j39: [ -4 -21 -20  24 -19  12 -19 -24  23  19   2]
j580: [-16   1 -23   8  23  16  -3 -15  32 -48 -15]
j890: [-25   9 -42 -11  14  15  -9  17 -33 -20  25]
j188: [-38 -24  -8 -30 -16   1 -23   8  22  16  20]
j265: [  0  27   1  35 -47  37  13 -45   3 -10  -8]
j652: [ 17 -16  23  11  24 -17  -4  39  25  28  19]
j634: [  1 -31  -8 -48  -3  32 -12 -15  33  27  15]
j897: [ 29 -16 -11  -9 -14   6  22  16  10 -33  22]
start: [-48  -3  32 -12 -15  33  27] | j634, 3
start: [-16   1 -23   8  22  16] | j188, 4
[-38 -24  -8 -30 -16   1 -23   8  22  16  20] | j188
present: [22  8] | no
present: [-11  14  15 -10] | no

j704: [ 38  44 -68  34  61  46 -38 -50 -23  71  62  33  51  -3]
j897: [-25  70 -70  13 -23  55  63 -63 -11  31  59  22 -25  34]
j890: [-25  70 -70  13 -23  55  63 -63 -11  31  25  75  -5 -71]
j265: [-23  55  63 -63 -11  31  22 -72  -6 -78  52  32 -51 -16]
j726: [ 80  21 -11  23 -20  46  33 -72  -6 -78  52 -15  77  45]
present: [-63 -11  31  22] | yes
present: [ 63 -63 -11] | yes
start: [-23  55  63 -63 -11  31  25] | j890, 4
present: [-25  22  59] | no

j634: [ -3  20  44 -62 -24  15  16   3  32   5 -53   0 -39  -5   8  39  11  40
  -5 -36   1  13   6  -8  30 -19  -3  29  12  23  13  40 -17  -7  65  37
 -39   5 -10   2  34  27  -5  -3 -35 -66  -2 -20  30  48  -6  -5  -9  -6
 -11  29 -18 -22]
j327: [  4  38  32 -13  25 -19  -1  23 -15 -10 -54  -5   4 -42 -18   8  61 -39
 -48 -36  -2  14 -11  17  27 -24 -34  -7  -8  35  26  44 -25  -5   5 -12
   0  47 -35  11  14  -3  18 -17 -73 -15  13 -23  24   5  12  -4 -39 -12
 -42  -5 -44 -14]
j726: [  1  13   6  -8  29 -19  -3   4  21  12 -40   2 -29 -11  11  57  -2  49
  19  -1 -15   7   3  -6  31 -12 -19  40  10  -4  16  31  -4  -9  56  33
 -30   3 -21  17  24  29  -4 -14 -45 -83  -4 -28  28  32 -14  -5  -4  17
 -16  31 -15 -42]
present: [  0 -12   5  -5] | no
present: [-14 -45] | yes
start: [  1  13   6  -8  30 -19  -3] | j634, 20

j652: [  2  -1  21  -4  -5  -5  11  10   0  -1  -1  14  -5 -32 -29 -11  -6]
j39: [ -1   0  17 -12  -7 -20  13   1   4   0   4  11  12 -25 -48  -5   2]
j634: [ 18  -3  30   4 -25 -72  -6  17  39  46  -3  23  -2 -44 -22  52   6]
j726: [ 12   1  10  -6 -36 -48  12  -5   9  17  32   3 -11 -40 -37   8  -4]
j890: [  7 -21  32  11 -27 -78   0   9  17  43  -2   9 -13 -37 -28  35   5]
j897: [  4 -18  23   4 -25 -69  20  10  24  33  11  -3 -21 -32 -35  29  -9]
j265: [-25 -71   4  -7 -18 -45  14   4   4  19  19   0   3 -39 -40  -9   1]
j327: [  5 -16  19   4 -30 -64  20  16  24  29  18  -5 -20 -28 -39  28 -12]
j188: [ 21  -4  31   4 -25 -72  -3  18  40  47  -3  25  -2 -44 -22  50   9]
[ 12  -5   9  17  32   3 -11 -40 -37] | j726
[ 21  -4  31   4 -25 -72  -3  18  40  47  -3  25  -2 -44 -22  50   9] | j188

j652: [  1  -4  -1  -3  61  -1 -12  -2]
j890: [  1 -13   1  20 -22  -5  -3   0]
j634: [ 30  17   1  -5 -17  -2  11   3]
j574: [30 -1 61 -4 -3 -1 11  3]
start: [30 -1 61 -4 -3] | j574, 0
start: [-4 -1 -3 61 -1] | j652, 1
present: [20  1] | no

